Below is a small trained network, with its code and all its weights. Each question gives an input and a target symbol and asks what happens when units are switched off, that is, made to give their printed mean instead of their output.

import numpy as np


def w(rows, s, z=0):
    codes = np.array(rows[::2]) - 128.0
    scale = np.full(codes.shape[1], s)
    scale[-1] = z or s
    return codes * scale


def f(y):
    return y / 2 * (1 + np.tanh(0.7978845608 * (y + 0.044715 * y**3)))


def softmax(a):
    e = np.exp(a - a.max(-1, keepdims=True))
    return e / e.sum(-1, keepdims=True)


def log_softmax(a):
    a = a - a.max(-1, keepdims=True)
    return a - np.log(np.exp(a).sum(-1, keepdims=True))


def net(x, mask):
    ids = ['ΛΠΦαγδζηθξ'.index(c) for c in x.split()]
    T = len(ids)
    res = E[ids] + P[:T]
    r = res
    for j in range(3):
        rows = slice(3 * j, 3 * j + 3)
        q, k, v = (r @ M[0][rows].T for M in (Q, K, V))
        z = softmax(np.where(np.tri(T) > 0, q @ k.T / 3**0.5, -1e9)) @ v
        o = O[0][rows]
        res = res + np.where(mask[j], z, o[:, -1]) @ o[:, :-1]
    y = f(res @ A[0][:, :-1].T + A[0][:, -1])
    res = res + np.where(mask[3:7], y, B[0][:, -1]) @ B[0][:, :-1]
    return log_softmax(res[-1] @ U[:, :-1].T + U[:, -1])


Q, K, V, O, A, B = {}, {}, {}, {}, {}, {}
E = w([
[225,119,130],'Λ',
[78,74,126],'Π',
[184,139,79],'Φ',
[178,162,196],'α',
[73,89,71],'γ',
[57,90,163],'δ',
[6,93,120],'ζ',
[152,204,101],'η',
[98,63,116],'θ',
[23,95,102],'ξ',
],0.019)
P = w([
[194,14,132],'0',
[61,107,151],'1',
[84,124,129],'2',
[84,149,126],'3',
[81,174,121],'4',
[77,200,109],'5',
[60,233,109],'6',
[55,250,87],'7',
],0.014)
Q[0] = w([
[251,174,105],'h1',
[213,136,169],'h1',
[61,72,82],'h1',
[149,66,147],'h2',
[53,77,159],'h2',
[88,94,163],'h2',
[102,115,178],'h3',
[34,105,117],'h3',
[106,113,77],'h3',
],0.015)
K[0] = w([
[98,249,122],'h1',
[137,197,87],'h1',
[154,71,193],'h1',
[160,107,128],'h2',
[107,95,109],'h2',
[74,73,112],'h2',
[160,101,119],'h3',
[132,73,161],'h3',
[148,104,150],'h3',
],0.017)
V[0] = w([
[148,85,7],'h1',
[29,144,105],'h1',
[16,92,134],'h1',
[129,94,128],'h2',
[181,48,90],'h2',
[100,130,35],'h2',
[194,98,36],'h3',
[145,98,223],'h3',
[172,63,118],'h3',
],0.014)
O[0] = w([
[134,129,173,165],'h1',
[99,197,123,4],'h1',
[55,182,110,42],'h1',
[100,135,133,142],'h2',
[50,174,145,110],'h2',
[123,74,183,132],'h2',
[202,166,195,191],'h3',
[174,101,41,217],'h3',
[253,182,83,255],'h3',
],0.012,0.0066)
A[0] = w([
[124,122,217,21],'n1',
[124,128,130,194],'n2',
[197,115,114,63],'n3',
[77,5,132,3],'n4',
],0.014,0.0048)
B[0] = w([
[29,98,207,143],'n1',
[242,84,63,133],'n2',
[34,153,124,250],'n3',
[1,201,193,143],'n4',
],0.0074,0.023)
U = w([
[149,113,75,206],'Λ',
[178,59,175,165],'Π',
[96,87,231,134],'Φ',
[211,221,178,166],'α',
[49,148,170,49],'γ',
[157,186,162,147],'δ',
[129,198,253,67],'ζ',
[67,34,135,203],'η',
[95,220,200,28],'θ',
[74,209,171,3],'ξ',
],0.0069,0.0042)

Each question gives the input, a string of symbols that net reads in full, and the target symbol t.
The units are the heads (3 rows each of Q, K, V and O) and the neurons (one row each of A and B). Each row of codes is followed by its name. A weight is (code - 128) times the scale printed after its matrix; where a second scale follows, it is the last column's (O, A, B and U).
mask holds one flag per unit, heads first, then neurons. A switched-off unit (its flag False) gives its mean, the last column of its rows in O or B, instead of its output. The means were averaged over made-up inputs and are rounded, as every weight is.
A unit's drop is (log p(t) with every unit on - log p(t) with that unit switched off) / (log p(t) with every unit on - log p(t) with every unit switched off).
The circuit of an input: a set's keep is (log p(t) with only the set's units on - log p(t) with every unit switched off) / (log p(t) with every unit on - log p(t) with every unit switched off). Starting from all 7 units, units are removed one at a time, each time the one whose removal leaves the highest keep (on an exact tie, the one counted first), for as long as the keep stays at least 0.8.
circuit, biggest first: the units of the circuit, biggest drop first
top k neurons: the k neurons with the biggest drops, biggest first
heads that matter: for each layer, one digit per head in row order, 1 if its drop is at least 0.15 and else 0, layers parted by /
input ζ η η α α Π Π Π, target ξ: circuit, biggest first	(h1)
input α α α, target Λ: heads that matter	011
input γ α ζ, target ζ: circuit, biggest first	(h3, h1)
input η α α ξ, target γ: circuit, biggest first	(n4, h3)
input Λ Φ γ η α, target Φ: heads that matter	001
input Φ η ζ δ θ ζ, target Φ: heads that matter	110
input ζ α η Λ α ξ, target ξ: heads that matter	100
input γ η α α α θ, target ζ: top 2 neurons	(n3, n1)
input α α α δ θ Λ δ, target η: circuit, biggest first	(h1, n3, n4, h3)
input α Φ η Φ Π θ Φ θ, target η: top 2 neurons	(n3, n4)
input θ Φ α α α Λ Π, target α: heads that matter	001
input Φ δ α α α Π, target Φ: heads that matter	100
input ζ α α Λ, target Λ: circuit, biggest first	(h2, h3, h1)
input Λ δ ζ Λ Φ δ Π θ, target Π: heads that matter	101
input η α δ θ, target γ: heads that matter	001
input δ α α Φ α α δ, target Λ: top neuron	(n3)
input δ Φ α α Λ, target Λ: circuit, biggest first	(h2, h1, h3)
input Λ ζ Λ γ Π Λ Λ θ, target Π: heads that matter	111
input α Φ α θ δ γ ζ, target η: top 2 neurons	(n3, n4)
input Φ Λ Φ δ ζ Π, target Φ: heads that matter	110
input δ α Λ ξ ζ α ξ, target Λ: circuit, biggest first	(h3)
input Φ δ δ α θ, target Φ: circuit, biggest first	(h1, n4)
input Λ Π ζ Π, target Π: heads that matter	101
input η δ γ, target γ: circuit, biggest first	(h3, n4)
input Φ δ Π δ, target Φ: top 2 neurons	(n1, n3)
input Λ θ η Λ θ α η α, target Φ: heads that matter	011
input θ α Π ζ, target α: circuit, biggest first	(h3)
input α α Λ γ ξ Λ, target ξ: heads that matter	101
input θ α Φ γ Φ γ, target α: heads that matter	001
